Here is a tiny trained network, its code and every weight. The questions are about switching its units off for an input and a target symbol, where a switched-off unit gives its printed mean instead of its output.

import numpy as np


def w(rows, s, z=0):
    codes = np.array(rows[::2]) - 128.0
    scale = np.full(codes.shape[1], s)
    scale[-1] = z or s
    return codes * scale


def softmax(a):
    e = np.exp(a - a.max(-1, keepdims=True))
    return e / e.sum(-1, keepdims=True)


def log_softmax(a):
    a = a - a.max(-1, keepdims=True)
    return a - np.log(np.exp(a).sum(-1, keepdims=True))


def net(x, mask):
    ids = ['ΣΦαελμξπ'.index(c) for c in x.split()]
    T = len(ids)
    res = E[ids] + P[:T]
    u = 0
    for l in range(3):
        r = res
        for j in range(2):
            rows = slice(2 * j, 2 * j + 2)
            q, k, v = (r @ M[l][rows].T for M in (Q, K, V))
            z = softmax(np.where(np.tri(T) > 0, q @ k.T / 2**0.5, -1e9)) @ v
            o = O[l][rows]
            res = res + np.where(mask[u + j], z, o[:, -1]) @ o[:, :-1]
        u += 2
    return log_softmax(res[-1] @ U[:, :-1].T + U[:, -1])


Q, K, V, O = {}, {}, {}, {}
E = w([
[122,77,103,96,121,229,5,136,145,151],'Σ',
[170,195,66,159,111,96,100,128,92,55],'Φ',
[177,33,214,166,165,92,127,89,17,139],'α',
[114,193,148,179,156,89,94,71,163,88],'ε',
[187,122,30,112,134,131,135,119,130,115],'λ',
[163,89,39,117,155,167,162,102,162,173],'μ',
[40,126,136,176,99,197,178,120,158,136],'ξ',
[230,107,127,100,77,174,96,152,170,84],'π',
],0.017)
P = w([
[128,230,196,11,138,200,152,106,105,191],'0',
[119,141,93,103,83,166,133,50,78,132],'1',
[126,128,89,125,93,142,124,72,101,137],'2',
[135,126,93,141,107,135,125,92,118,132],'3',
[131,122,89,148,109,126,118,107,125,129],'4',
[131,119,95,158,109,126,117,119,134,122],'5',
[132,120,100,168,114,129,115,132,138,118],'6',
[131,116,100,171,109,126,113,140,144,115],'7',
[123,111,102,174,108,127,111,147,147,105],'8',
[126,111,109,184,109,129,108,155,150,104],'9',
[128,110,112,187,101,127,108,162,158,104],'10',
[122,110,115,193,95,128,101,171,159,103],'11',
[124,112,118,199,94,134,102,178,165,102],'12',
[115,109,123,201,91,133,100,181,168,100],'13',
],0.011)
Q[0] = w([
[86,138,211,105,170,142,102,111,198,185],'0.h0',
[113,187,106,234,120,115,105,2,109,94],'0.h0',
[155,101,109,197,128,146,116,153,127,97],'0.h1',
[126,155,138,74,125,166,149,91,85,121],'0.h1',
],0.0081)
K[0] = w([
[49,97,134,143,124,173,3,147,185,181],'0.h0',
[37,180,191,237,204,40,158,158,26,168],'0.h0',
[106,44,160,143,148,132,138,115,94,120],'0.h1',
[85,161,96,134,106,188,133,144,180,115],'0.h1',
],0.0059)
V[0] = w([
[90,99,157,200,152,145,189,139,106,200],'0.h0',
[231,39,130,43,100,218,5,169,113,127],'0.h0',
[93,125,86,104,56,157,117,147,243,124],'0.h1',
[186,45,236,210,115,134,144,85,3,174],'0.h1',
],0.0048)
O[0] = w([
[121,73,114,93,180,148,161,141,137,139,5],'0.h0',
[142,91,31,232,153,72,111,138,138,129,91],'0.h0',
[149,127,171,152,62,184,100,155,124,221,45],'0.h1',
[100,92,97,124,176,117,92,112,187,1,243],'0.h1',
],0.0082,0.0022)
Q[1] = w([
[169,36,122,148,211,60,94,106,170,7],'1.h0',
[182,101,121,97,223,42,103,80,123,88],'1.h0',
[91,89,100,122,166,124,162,166,154,174],'1.h1',
[81,137,192,101,162,110,144,152,157,141],'1.h1',
],0.012)
K[1] = w([
[105,43,174,195,17,217,94,254,238,96],'1.h0',
[80,149,125,181,62,194,115,224,245,91],'1.h0',
[112,49,96,113,148,216,199,123,92,195],'1.h1',
[47,165,195,209,136,170,167,22,187,148],'1.h1',
],0.0087)
V[1] = w([
[34,90,169,187,147,92,232,178,37,129],'1.h0',
[35,146,73,115,185,137,61,121,83,159],'1.h0',
[255,145,129,104,127,100,48,169,59,87],'1.h1',
[94,147,99,112,128,159,138,138,188,102],'1.h1',
],0.006)
O[1] = w([
[189,132,147,222,141,208,156,106,81,117,2],'1.h0',
[125,148,84,88,254,205,105,59,100,94,132],'1.h0',
[131,104,201,45,62,214,183,55,139,154,233],'1.h1',
[108,110,102,196,94,177,65,109,170,183,148],'1.h1',
],0.0064,0.007)
Q[2] = w([
[99,239,154,103,127,172,118,84,176,107],'2.h0',
[156,190,14,227,129,62,89,142,203,27],'2.h0',
[56,118,95,164,159,254,133,61,89,89],'2.h1',
[206,232,120,157,161,100,127,188,91,136],'2.h1',
],0.0092)
K[2] = w([
[144,106,136,109,142,124,133,106,138,134],'2.h0',
[65,128,254,155,191,56,151,90,92,83],'2.h0',
[100,140,113,141,122,167,122,143,148,145],'2.h1',
[159,186,112,124,109,112,140,137,128,106],'2.h1',
],0.024)
V[2] = w([
[85,149,247,138,146,95,93,64,89,157],'2.h0',
[62,253,80,190,93,145,115,111,185,104],'2.h0',
[135,30,166,98,163,72,171,75,34,107],'2.h1',
[247,204,96,78,89,99,174,96,133,83],'2.h1',
],0.0051)
O[2] = w([
[165,94,121,159,129,93,169,170,60,145,253],'2.h0',
[101,15,58,128,143,119,112,178,195,7,85],'2.h0',
[127,69,163,93,143,116,74,224,85,171,93],'2.h1',
[30,116,112,195,254,109,113,134,148,114,158],'2.h1',
],0.0069,0.0046)
U = w([
[90,164,155,2,119,212,146,101,177,117,217],'Σ',
[100,90,47,209,144,85,106,136,150,74,200],'Φ',
[123,109,142,135,155,168,124,148,85,133,111],'α',
[120,130,132,166,143,113,109,107,125,157,1],'ε',
[130,130,126,136,133,133,129,132,119,136,6],'λ',
[133,125,117,145,139,123,135,130,121,151,25],'μ',
[188,130,168,206,104,136,151,102,83,150,110],'ξ',
[140,141,157,129,84,79,122,157,93,174,116],'π',
],0.0099,0.0041)

Each question gives the input, a string of symbols that net reads in full, and the target symbol t.
The units are the heads (2 rows each of Q, K, V and O). Each row of codes is followed by its name. A weight is (code - 128) times the scale printed after its matrix; where a second scale follows, it is the last column's (O and U).
mask holds one flag per head, layer by layer. A switched-off head (its flag False) gives its mean, the last column of its rows in O, instead of its output. The means were averaged over made-up inputs and are rounded, as every weight is.
A unit's drop is (log p(t) with every unit on - log p(t) with that unit switched off) / (log p(t) with every unit on - log p(t) with every unit switched off).
The circuit of an input: a set's keep is (log p(t) with only the set's units on - log p(t) with every unit switched off) / (log p(t) with every unit on - log p(t) with every unit switched off). Starting from all 6 units, units are removed one at a time, each time the one whose removal leaves the highest keep (on an exact tie, the one counted first), for as long as the keep stays at least 0.8.
units of the circuit, in order: the units of the circuit, biggest drop first
unit that matters most: the unit with the biggest drop
which heads matter: for each layer, one digit per head in row order, 1 if its drop is at least 0.15 and else 0, layers parted by /
drop when u is switched off: that unit's drop, to one decimal
input ξ μ Φ Φ λ μ, target Φ: units of the circuit, in order : 1.h1; 2.h0
input α Σ Φ μ λ ε ξ μ, target ξ: units of the circuit, in order : 2.h0; 1.h0
input α Φ Φ π Φ π π λ, target π: units of the circuit, in order : 1.h0; 2.h0
input λ ε Φ α ε α Σ Σ α, target Σ: which heads matter : 00 / 10 / 11
input ξ λ π μ Φ α, target π: units of the circuit, in order : 1.h0; 2.h1
input π ε ξ π π, target Φ: which heads matter : 10 / 00 / 10
input ξ ξ α ξ λ, target ξ: which heads matter : 00 / 10 / 10
input α ε ξ ξ ε μ, target ξ: unit that matters most : 1.h1
input Σ λ λ α Φ ξ Φ ξ, target ξ: units of the circuit, in order : 2.h0; 1.h0; 1.h1
input Σ Φ μ α ε π Φ Φ μ Φ μ Φ μ, target π: units of the circuit, in order : 1.h0; 2.h0; 2.h1
input ε π λ ε λ ε Φ ε ξ λ π, target Φ: which heads matter : 10 / 00 / 11
input Σ Φ Φ λ ξ λ ε Φ π ξ α α, target Φ: which heads matter : 01 / 01 / 10
input ε Φ α μ Φ ε ε λ ξ Φ π, target π: units of the circuit, in order : 2.h1; 1.h0
input π ξ μ Φ Φ λ, target Σ: unit that matters most : 1.h1
input λ ε Φ, target Σ: which heads matter : 11 / 01 / 10
input λ Φ Φ α, target α: which heads matter : 01 / 01 / 01
input ε Φ ε π ε Φ π ξ Φ Φ Φ Σ Φ μ, target Σ: which heads matter : 01 / 01 / 11
input ξ ξ ξ λ, target Σ: units of the circuit, in order : 0.h1; 0.h0; 2.h0
input μ Φ ε Φ Φ π Σ Φ Φ Σ α, target Σ: drop when 0.h1 is switched off : 0.0
input ξ ξ Φ μ ε μ Φ ξ, target Φ: drop when 1.h1 is switched off : 5.1
input Φ Φ Φ π ε Φ ε ξ Φ ξ Σ Φ μ ξ, target Φ: drop when 1.h1 is switched off : 5.4
input Φ α Φ ξ λ Φ λ Φ ξ Φ ε ε, target ξ: drop when 0.h1 is switched off : -0.1
input ξ ξ π ε Φ ξ π α ε α Φ α, target π: unit that matters most : 2.h1
